Below is a small trained network, with its code and all its weights. Each question gives an input and a target symbol and asks what happens when units are switched off, that is, made to give their printed mean instead of their output.

import numpy as np


def w(rows, s, z=0):
    codes = np.array(rows[::2]) - 128.0
    scale = np.full(codes.shape[1], s)
    scale[-1] = z or s
    return codes * scale


def norm(h):
    return h / np.sqrt((h * h).mean(-1, keepdims=True) + 1e-5)


def f(y):
    return np.maximum(y, 0)


def softmax(a):
    e = np.exp(a - a.max(-1, keepdims=True))
    return e / e.sum(-1, keepdims=True)


def log_softmax(a):
    a = a - a.max(-1, keepdims=True)
    return a - np.log(np.exp(a).sum(-1, keepdims=True))


def net(x, mask):
    ids = ['αβεζηθλμξσφ'.index(c) for c in x.split()]
    T = len(ids)
    res = E[ids] + P[:T]
    u = 0
    for l in range(2):
        q, k, v = (norm(res) @ M[l].T for M in (Q, K, V))
        z = softmax(np.where(np.tri(T) > 0, q @ k.T / 4**0.5, -1e9)) @ v
        res = res + np.where(mask[u], z, O[l][:, -1]) @ O[l][:, :-1]
        u += 1
        y = f(norm(res) @ A[l][:, :-1].T + A[l][:, -1])
        res = res + np.where(mask[u : u + 4], y, B[l][:, -1]) @ B[l][:, :-1]
        u += 4
    return log_softmax(norm(res)[-1] @ U[:, :-1].T + U[:, -1])


Q, K, V, O, A, B = {}, {}, {}, {}, {}, {}
E = w([
[62,97,126,126],'α',
[208,76,124,142],'β',
[48,78,76,192],'ε',
[118,237,200,98],'ζ',
[117,237,202,99],'η',
[83,249,145,149],'θ',
[134,74,200,108],'λ',
[127,50,80,179],'μ',
[144,91,91,109],'ξ',
[98,126,167,220],'σ',
[150,110,93,177],'φ',
],0.015)
P = w([
[255,140,13,13],'0',
[241,125,37,34],'1',
[226,133,72,42],'2',
[212,131,100,58],'3',
[202,133,119,71],'4',
[197,133,145,86],'5',
[185,131,172,93],'6',
[184,120,198,109],'7',
[187,122,179,96],'8',
],0.0037)
Q[0] = w([
[176,224,211,105],'0.h0',
[157,175,193,204],'0.h0',
[81,3,104,18],'0.h0',
[192,96,180,141],'0.h0',
],0.0068)
K[0] = w([
[85,169,228,160],'0.h0',
[92,97,201,254],'0.h0',
[94,95,99,11],'0.h0',
[12,128,91,118],'0.h0',
],0.0079)
V[0] = w([
[205,155,60,109],'0.h0',
[159,117,115,160],'0.h0',
[59,153,161,133],'0.h0',
[69,157,147,253],'0.h0',
],0.0054)
O[0] = w([
[123,64,63,151,234],'0.h0',
[252,147,96,105,179],'0.h0',
[250,124,51,145,6],'0.h0',
[109,66,164,137,16],'0.h0',
],0.0042,0.0014)
A[0] = w([
[130,137,223,135,71],'0.n0',
[173,203,112,124,97],'0.n1',
[165,201,188,1,253],'0.n2',
[106,80,142,136,177],'0.n3',
],0.0085,0.0031)
B[0] = w([
[118,24,85,129,174],'0.n0',
[136,83,116,106,161],'0.n1',
[132,58,52,141,254],'0.n2',
[109,190,106,1,186],'0.n3',
],0.0077,0.0061)
Q[1] = w([
[139,2,29,97],'1.h0',
[101,63,44,131],'1.h0',
[165,113,129,167],'1.h0',
[170,237,143,154],'1.h0',
],0.014)
K[1] = w([
[138,159,228,192],'1.h0',
[64,174,243,229],'1.h0',
[240,75,128,145],'1.h0',
[174,173,2,73],'1.h0',
],0.0098)
V[1] = w([
[187,94,68,250],'1.h0',
[113,207,66,140],'1.h0',
[65,104,136,183],'1.h0',
[154,99,122,146],'1.h0',
],0.014)
O[1] = w([
[97,128,223,147,254],'1.h0',
[145,238,92,254,83],'1.h0',
[6,19,158,205,176],'1.h0',
[70,139,178,160,174],'1.h0',
],0.0077,0.0084)
A[1] = w([
[144,144,253,165,87],'1.n0',
[173,104,160,79,253],'1.n1',
[215,95,115,190,121],'1.n2',
[155,120,64,94,11],'1.n3',
],0.011,0.0025)
B[1] = w([
[49,198,89,2,249],'1.n0',
[209,149,155,227,255],'1.n1',
[81,204,197,145,164],'1.n2',
[86,96,110,81,179],'1.n3',
],0.0083,0.0047)
U = w([
[111,105,9,55,87],'α',
[214,147,225,128,132],'β',
[90,64,65,213,161],'ε',
[170,131,102,120,140],'ζ',
[164,134,105,114,125],'η',
[144,191,128,205,239],'θ',
[184,26,119,77,254],'λ',
[87,73,182,99,77],'μ',
[173,134,105,116,144],'ξ',
[127,103,144,120,7],'σ',
[81,202,152,40,61],'φ',
],0.013,0.0028)

Each question gives the input, a string of symbols that net reads in full, and the target symbol t.
The units are the heads (4 rows each of Q, K, V and O) and the neurons (one row each of A and B). Each row of codes is followed by its name. A weight is (code - 128) times the scale printed after its matrix; where a second scale follows, it is the last column's (O, A, B and U).
mask holds one flag per unit, layer by layer, with each layer's heads first. A switched-off unit (its flag False) gives its mean, the last column of its rows in O or B, instead of its output. The means were averaged over made-up inputs and are rounded, as every weight is.
A unit's drop is (log p(t) with every unit on - log p(t) with that unit switched off) / (log p(t) with every unit on - log p(t) with every unit switched off).
The circuit of an input: a set's keep is (log p(t) with only the set's units on - log p(t) with every unit switched off) / (log p(t) with every unit on - log p(t) with every unit switched off). Starting from all 10 units, units are removed one at a time, each time the one whose removal leaves the highest keep (on an exact tie, the one counted first), for as long as the keep stays at least 0.8.
circuit, biggest first: the units of the circuit, biggest drop first
most important unit: the unit with the biggest drop
top k neurons: the k neurons with the biggest drops, biggest first
top k neurons in layer l: the k neurons of layer l with the biggest drops, biggest first
input η η η μ, target μ: top 3 neurons -> 0.n2, 0.n0, 0.n1
input ε φ α β η θ θ α, target α: circuit, biggest first -> 1.h0, 0.n2
input ζ φ β λ α ξ ζ, target α: circuit, biggest first -> 1.h0, 0.n2
input ε β φ λ σ α μ η, target μ: circuit, biggest first -> 0.n2, 1.h0
input ζ φ α θ ε β ξ, target β: top 2 neurons in layer 0 -> 0.n3, 0.n2
input α μ ε β β ζ, target β: circuit, biggest first -> 0.n3, 1.h0, 0.n2, 1.n1
input ε σ ε ε θ ξ ε ξ β, target μ: circuit, biggest first -> 1.h0
input μ ξ η θ λ μ ζ, target λ: top 2 neurons -> 0.n1, 0.n2
input β ζ ζ, target β: top 4 neurons -> 0.n2, 0.n3, 1.n1, 1.n0
input β σ λ φ θ, target μ: circuit, biggest first -> 0.h0, 0.n1, 0.n2, 1.h0
input ε ε ξ ε ε μ ε η, target ε: circuit, biggest first -> 0.n2, 1.h0, 0.n3
input α θ β μ μ, target β: circuit, biggest first -> 1.h0, 0.n2, 0.n3, 1.n1
input ε ζ ξ φ φ μ η φ, target φ: circuit, biggest first -> 0.n2, 1.n0, 1.h0
input φ β β ξ φ ξ ε α μ, target α: circuit, biggest first -> 1.h0, 0.n2, 0.n3
input σ ε μ θ α ξ η, target μ: circuit, biggest first -> 0.n2, 1.h0, 0.h0
input ε θ β η, target β: top 3 neurons in layer 0 -> 0.n3, 0.n2, 0.n1
input θ μ η, target θ: top 3 neurons -> 0.n3, 0.n0, 0.n2
input μ θ μ β, target β: most important unit -> 1.n1
input λ μ β ε φ φ φ μ, target φ: top 3 neurons -> 0.n2, 0.n3, 1.n0
input ξ θ ζ η, target θ: top 2 neurons -> 0.n2, 0.n3
input ξ ε ξ β ε ξ, target ε: top 3 neurons -> 1.n0, 0.n2, 0.n0
input θ μ ε η ζ, target ε: top 2 neurons in layer 0 -> 0.n2, 0.n1
